Each name stands for a flat space through zero: a line, a plane or more. A row that begins with a name and a colon came from that space; any other row is followed by the name of the space it lies nearest, among the names in its block.
sq_rt: [-0.31 -0.72  0.87  0.59  0.47  0.39 -0.36 -1.39  0.22 -1.10 -0.19 -0.69
 -2.58 -1.45  0.40 -0.29 -0.91  0.95 -0.25  0.28  0.02  0.44  0.28  1.05
 -0.67  1.18 -0.48 -0.63]
gl_jt: [-0.64  1.51 -3.92  2.72  1.22 -0.90 -3.27  2.05 -0.99  0.11  0.28 -2.01
  0.45 -1.75  0.06  5.35  3.56  0.65  2.47 -3.08  4.92 -1.71  1.26  1.27
 -0.16  0.13 -3.43 -2.73]
qn_bz: [-0.19  0.37 -0.18  0.31 -0.08 -0.17  0.05 -0.27 -0.40 -0.59  0.05 -0.64
 -0.05  0.64  0.43  0.21  0.10 -0.72 -0.76  0.31 -0.45  0.00  0.12 -0.15
  0.00 -0.13 -0.20 -0.04]
[-1.59 -2.27 -0.80 -0.08 -0.26  0.66 -2.54  0.49  0.63 -1.21 -4.40  4.34
  0.74 -3.52  0.25  1.95  1.47  0.34 -2.52  1.47 -1.51  3.37 -0.27 -2.39
  0.09 -0.15  0.91  0.53] : qn_bz
jz_rr: [-0.05  0.57 -1.39  0.87 -0.48  1.44 -0.74  0.21 -0.94  0.54 -1.39  1.04
  1.67  0.95 -0.75 -1.24  0.29 -1.07  0.46  0.74  0.53  0.90 -0.68 -0.32
  1.05  0.23 -0.21 -1.67]
sq_rt: [ 1.30  2.14 -0.56 -1.19  0.05 -1.33  0.77  2.37  1.12  2.28  0.70  0.46
  0.86  1.35  0.27  0.83  2.23 -0.45  0.16  0.14  0.37 -0.02 -0.11 -0.12
 -1.85 -1.65  0.14  1.29]
th_nc: [ 1.13  0.70  0.21 -0.58  1.30  2.48  0.19 -1.77  2.10 -0.37  1.34 -0.27
 -0.21 -0.36 -0.49  0.13  1.28 -0.28 -0.06 -1.29  0.18 -2.19 -0.63  0.03
 -1.68  1.57 -2.30 -0.42]
[ 2.20  0.29 -0.54  0.24  0.39  0.10  0.06  2.85 -1.18  3.40  0.14  1.33
 -0.13 -0.84 -3.35 -1.74 -1.50 -0.07  4.30 -0.29  1.24 -2.92 -3.58  0.89
  0.35  0.09 -1.08 -2.10] : qn_bz
[ 0.76  2.51 -2.26  0.17 -0.25 -2.61 -0.45  0.18 -2.92  0.34 -0.87 -0.96
 -1.06 -1.98  1.46  1.25  0.78 -0.79  0.76 -1.09  2.03 -2.74  1.32  1.32
  0.46 -0.82 -1.74 -0.49] : qn_bz
[ 1.27  1.43  0.00 -0.01  1.50 -1.51 -1.08 -0.55  1.77  2.33 -1.11 -0.98
 -1.40 -0.71  0.25  0.28  2.94 -0.96 -0.06  0.95  0.43  1.37 -0.91  1.35
 -2.82 -0.23  0.51  0.16] : sq_rt
[-0.24 -0.12 -0.03 -0.55  0.17  0.18  0.14 -0.56 -0.16 -1.44 -0.15 -0.52
 -1.42 -0.83  0.42 -0.15 -0.23  0.30  0.92 -0.09  0.49 -0.28  0.86  0.21
 -0.01  0.91 -0.26 -0.43] : sq_rt
jz_rr: [-0.79  0.72  0.46 -1.77 -0.03 -0.71 -0.57 -1.23 -1.42 -0.75  1.47  2.24
  0.70  0.27  0.12  1.10 -0.88  0.53 -0.89  0.85  1.60 -0.10 -0.94  0.19
 -0.77  0.15 -0.27  0.82]
[ 2.64 -0.33 -1.26 -2.90 -3.24 -1.91  0.05 -3.33 -1.23  1.19  3.48 -1.67
  0.57  3.90  1.08 -1.82 -1.80  4.48  3.31 -0.39 -1.15 -0.43 -1.77 -1.24
 -0.03 -0.41  3.18 -0.20] : th_nc
gd_pq: [ 0.39  2.13 -0.46 -0.82 -0.20  0.05 -1.21 -0.24  0.71 -1.06 -1.77 -2.53
  0.81 -3.73 -0.31  1.04  0.28  1.04  1.71  0.62 -1.86 -2.29  0.61 -0.18
 -0.52 -1.46  0.08  0.38]
[-0.01 -0.44  0.94 -0.82  0.82 -0.80  0.33 -0.86  0.09 -0.37  0.76  0.15
 -0.39 -0.67  0.39  1.33 -0.69  0.95 -0.31 -0.71 -0.19 -0.27  0.01  0.09
 -0.58 -0.05  0.67  0.80] : jz_rr
[ 0.20 -0.19 -0.63 -0.69 -0.06  1.02 -1.93  0.80  0.03  1.17 -0.37 -0.45
 -0.84  0.33 -1.07  0.43  1.29 -1.01  0.58 -0.07  0.47 -0.51 -0.31  0.08
  0.36  0.88 -0.36 -0.33] : gl_jt
gd_pq: [ 0.06 -1.42  0.21  0.06  0.86  1.25  2.67 -0.73 -1.05  1.07  1.81  2.18
 -2.91  5.12 -0.64 -0.36 -1.58 -1.03 -2.06  1.28  0.92  2.14  0.01  0.96
  0.43  2.30 -2.67 -2.14]
gl_jt: [-1.53  0.34 -1.16 -0.86  1.44  3.54  0.94  0.53  1.92  1.00  0.92 -1.05
 -2.75  0.40 -1.38 -0.93  0.34  0.53  0.90  0.78 -0.77  1.23 -2.36 -0.95
  1.94  1.73  2.85  1.31]
qn_bz: [ 1.08  0.45  0.97  0.05  0.57  0.18  1.86  0.10  0.21  2.22  4.64 -3.66
 -0.36  2.61 -1.51 -2.86 -1.70 -0.22  2.80 -0.37  0.76 -2.87 -0.49  1.87
  0.10  0.15 -0.64 -0.95]
[ 0.62  0.20 -1.17  1.59 -4.34  0.56  1.60 -0.51 -2.50 -5.58  0.93 -0.44
 -1.18 -0.69  1.39  0.07  1.22  1.28  0.96  1.83 -1.51 -0.13  0.28  1.00
 -2.66 -1.50 -0.60 -3.51] : th_nc
[-0.55  2.07  0.26  0.35 -0.64  0.09  0.87 -2.68  0.14 -1.09  3.40 -3.70
 -1.25  4.26  1.54 -0.36 -0.67  0.47 -0.27 -1.07  0.58 -0.60  2.03  1.40
 -0.53  0.70  0.18  0.41] : qn_bz
[ 3.30  3.23 -3.46 -0.77  0.08 -1.78 -1.59  1.74 -5.96  3.34 -0.34  0.95
 -1.40 -1.35 -1.88  1.21 -2.35  0.12  3.62 -1.91  2.70 -5.37 -2.13  1.30
  0.63 -2.04 -3.62 -1.96] : qn_bz
[-0.50 -0.88 -0.63 -0.47 -1.35  1.09  1.07  1.62 -0.85 -0.89  0.48  0.60
  1.22  0.77  0.00  0.32 -1.92  1.10 -0.09 -1.42 -0.23 -0.47  1.77 -0.73
  0.63 -0.08 -0.41  0.35] : sq_rt
[ 0.82  0.94  0.35 -1.93  0.02  0.17  0.79  1.76  0.54  0.06  0.80 -0.71
 -1.63 -0.28  0.88  1.42  1.01  0.85  0.45 -0.13  1.03  0.24  1.03  0.70
 -1.94 -0.26  0.42  1.00] : sq_rt
th_nc: [ 0.48 -0.04  1.20  0.87  0.02  2.20  2.11  2.90  0.31 -1.69  1.79  2.37
  0.28 -0.41 -1.17 -3.53  0.87 -1.44 -1.52  2.68 -0.64 -0.52 -2.09 -1.24
 -1.24  0.61  0.12 -2.18]
[ 3.07  3.03  1.13 -2.37  3.01 -2.00 -0.37  0.40  3.39  2.56 -0.95 -1.71
 -4.92 -2.34  1.12  1.41  5.71  0.03  0.55  1.81  2.94  2.59 -2.00  3.33
 -6.57 -0.64 -0.26  1.00] : sq_rt
[ 0.42 -0.42  4.37 -1.59  0.97  1.32 -0.17  1.08  1.07  0.58  4.18  0.53
  1.75  1.85 -0.72 -3.85 -0.48  1.75  0.10 -2.30  1.74  0.43  1.62  0.82
 -0.50 -0.17 -0.79  0.12] : th_nc

Each name stands for a flat space through zero: a line, a plane or more. A row that begins with a name and a colon came from that space; any other row is followed by the name of the space it lies nearest, among the names in its block.
qg_tp: [-1.16 -1.97 -0.38 -0.07  0.82  1.36  0.29  0.18 -0.85  0.27 -0.36  0.28
  1.66 -0.58  0.53  1.08 -0.74 -0.89 -1.37  1.21  0.62  0.05  0.87  0.30
  0.83  0.43  1.25  1.52]
mq_gt: [ 0.35  0.72 -0.76 -1.09 -0.27 -1.15  1.41  0.66 -0.67 -3.66  1.89  0.74
 -0.42 -1.40  2.45 -0.27  0.54 -0.74 -2.76 -3.10 -3.28  1.90 -2.12  1.47
  1.76 -1.05 -2.63 -0.44]
qg_tp: [ 1.42 -0.12 -1.21  1.59 -0.21 -1.33 -0.05 -1.67  1.17  1.28  1.42  0.75
 -0.84  0.59 -2.53  0.20 -0.37  0.19  0.02 -0.01  0.10 -1.47 -0.88 -0.28
 -1.10  2.00 -1.91 -2.82]
[-0.57  0.77  0.92 -0.72  0.78  0.17  0.31  0.05 -0.24 -0.56 -0.79  0.21
  0.19 -0.30  0.75 -0.24 -0.70  0.66  0.16  0.54 -0.11  0.74  0.40  0.79
  0.01 -1.08  0.01  0.24] : qg_tp
mq_gt: [-0.75 -2.11  2.54  2.15 -1.04  1.29  0.17  0.39  0.58  0.67 -1.35  2.03
 -1.03 -0.62  1.42 -0.30 -1.27 -0.66  1.11  1.74 -1.31 -3.33  2.92 -0.17
 -0.81 -1.50  0.59 -0.93]
qd_fg: [-1.72  0.14  2.48 -3.17  0.67  0.77 -0.13  1.07  0.00  0.35 -0.56  0.44
 -2.58  0.73  1.92  1.73 -1.48  1.39 -2.65 -0.70 -0.31 -0.20 -0.58 -2.41
  0.75 -1.61  0.52 -0.81]
hd_fc: [ 2.25  1.29  0.70  1.69 -0.91 -1.56 -1.96  0.06  2.19 -1.29  0.33  0.68
  0.67 -0.28 -1.57 -1.17  0.13 -0.29  2.82 -0.52 -1.46  1.64  1.07 -2.57
 -0.59 -1.19  1.11  3.42]
hd_fc: [ 1.56 -0.55 -0.27  0.13 -0.25 -0.34 -1.10 -0.57  0.09  0.54  0.65  0.80
 -0.47  0.56 -0.51 -0.98  1.08 -0.42  0.98 -0.21  1.28  1.17 -1.63 -0.49
 -0.32 -0.10  0.58  1.50]
tq_bm: [-0.43  0.21  1.13  2.75  3.92  2.78 -3.96  3.23  5.27  1.37 -1.19  3.19
  1.09 -1.32  2.00  3.21 -1.21  2.15 -0.76  4.52  0.65 -1.25  0.43  0.02
  0.67 -0.39 -1.34 -0.23]
[ 0.47 -0.44  0.38 -0.60 -1.36 -0.89  0.96 -0.75 -0.29 -2.33  0.37  0.21
  0.83 -1.10  0.17 -0.92  0.38 -0.79 -0.72 -0.36 -1.61  0.89  0.14  0.13
  1.03 -1.64 -0.61 -0.18] : mq_gt
[ 3.80 -2.87 -0.12 -1.68  0.19 -1.01 -2.07 -2.04  0.01  1.73  0.73  1.47
  0.01  2.85 -2.10 -2.36  4.59  0.43  2.06 -2.48  3.01  1.50 -2.83 -1.19
 -1.61  0.65  2.22  2.50] : hd_fc
[-0.89  1.84 -4.86 -2.31  0.03  0.40 -3.99  0.37  1.12 -1.73  1.04 -1.43
 -0.61 -2.33 -0.10  1.52 -0.86 -0.04 -1.76 -1.88 -0.90 -0.10  1.95 -0.74
 -2.15 -2.07  0.45  0.08] : tq_bm
[-1.39  0.56  0.71 -0.30  0.01 -0.68  0.84  0.93 -1.67 -0.55 -0.43 -0.97
 -0.45 -0.66  2.37 -0.36  0.85  0.86  0.98  1.15 -0.32 -0.63 -2.33 -1.10
  1.50 -0.31  0.44 -2.43] : mq_gt
[ 1.66 -1.35 -0.67 -1.32 -1.42  0.90 -0.52 -0.28 -1.28  0.87 -0.55 -0.06
  1.55 -1.60 -0.99  0.74  0.60  0.66  0.39 -2.29  0.44  1.65  1.30 -0.08
 -2.91  2.32 -0.46  1.23] : qd_fg
hq_rd: [-0.24 -1.57 -1.73 -1.15  0.30 -2.38  0.34 -0.84 -0.86  1.97 -0.12 -2.47
 -0.78 -0.53 -1.59  1.06  0.49  1.45 -2.89  0.96  1.09  2.94 -0.38 -1.16
  1.22  0.20  1.45  2.49]
[ 0.39 -3.01 -0.32 -1.69 -0.04 -0.52 -0.09 -1.42 -1.53  1.95  0.45  0.42
 -0.66  0.71 -0.11 -1.22  2.41 -0.30 -0.59 -0.87  2.27 -0.38 -2.82  1.80
 -0.63  1.02  0.89 -0.15] : hd_fc
[-0.24 -0.85  0.54  0.32 -0.47  0.08 -0.31  0.19  0.86  0.18  0.14 -0.35
  0.57  0.06 -0.51  0.36  0.16 -0.74  0.51  0.26  0.37 -0.49 -0.20  0.55
 -0.19 -0.14  0.23  0.83] : tq_bm
[-3.09  0.42  0.24 -0.30  0.07 -2.22  2.49 -0.87 -1.88 -0.22 -1.39 -2.19
  1.71 -2.62  2.16 -3.17  0.97 -0.66  0.30  2.15 -0.75 -0.52 -2.18 -0.26
  2.65 -1.67  1.36 -2.76] : mq_gt
qd_fg: [ 1.63 -1.21 -0.87 -0.68 -0.91 -0.15  0.87  0.57  0.69 -0.84  0.50 -1.04
  0.73 -0.76 -0.79 -0.44 -0.10  0.49 -0.30 -1.39 -0.23  0.48 -0.13  0.24
 -2.10  0.76 -1.23  0.26]
[ 2.76  0.94 -0.39  1.75 -0.52 -3.46 -1.05 -3.59  1.37  1.27  1.68  0.43
 -3.40  1.03 -3.34 -0.17  1.08  0.37  2.25 -1.47 -1.12 -0.51 -2.12 -0.88
 -1.57  1.34 -3.81 -5.77] : qg_tp
hq_rd: [-1.12 -2.45 -3.20 -0.62  0.04 -2.16  0.93 -0.17 -1.09  2.51 -0.26 -1.86
 -1.36 -0.56 -1.29  0.95  0.80  1.15 -2.50  1.56  1.61  2.61 -0.09 -0.94
  0.14 -0.30  1.36  4.00]
fh_ql: [-2.13  0.36  1.19  0.61 -0.24 -1.54  1.84  1.79  3.80  0.02 -0.79  1.33
  0.23  0.60 -0.76  1.28  0.14  0.36  1.38 -0.25  0.14  0.28 -0.28 -1.50
  0.14 -1.34  1.81 -1.19]
[-0.74  0.93 -2.69 -0.17 -2.16  1.53  0.52  3.56  3.06  0.14 -1.69  0.26
 -1.11 -0.32 -0.20  3.14 -0.01 -1.70  1.02 -0.22 -0.86 -1.32  1.07 -1.33
  0.79 -1.98  3.06  0.52] : fh_ql
[ 1.37 -2.26  0.34 -2.61 -0.19  0.33 -1.17 -1.51 -1.04  0.90  0.60  1.10
  0.33  1.54 -0.55 -1.33  3.33 -0.63  0.30 -2.04  2.18  1.11 -2.61  0.55
 -0.69  0.42  1.86  0.63] : hd_fc
[-0.05 -0.30 -0.79 -0.15  1.66 -2.52 -1.95  3.06  0.09 -3.09  0.58 -0.45
 -0.14  2.93 -0.95 -1.00 -3.01  1.30 -1.56  0.57 -1.21  1.63 -0.34  2.06
 -3.07  2.55  1.22  2.58] : tq_bm
tq_bm: [-0.05 -2.08  3.34  0.76  1.32  0.04  0.91  1.64  0.89  1.86  0.90  1.16
  0.25  3.43 -0.16 -1.62 -1.19  0.17  1.39  1.79 -1.42  0.44 -0.56  0.09
  0.16  0.52 -1.21  1.59]
[ 0.69  2.85  1.14  3.57 -2.77 -0.83 -3.59  1.40  0.64 -2.50  0.69 -1.55
  0.07 -0.38 -0.21  1.70  1.65 -0.32  3.87 -1.43 -2.49  0.20  1.10  1.59
  0.77  5.79 -1.52 -1.32] : qd_fg
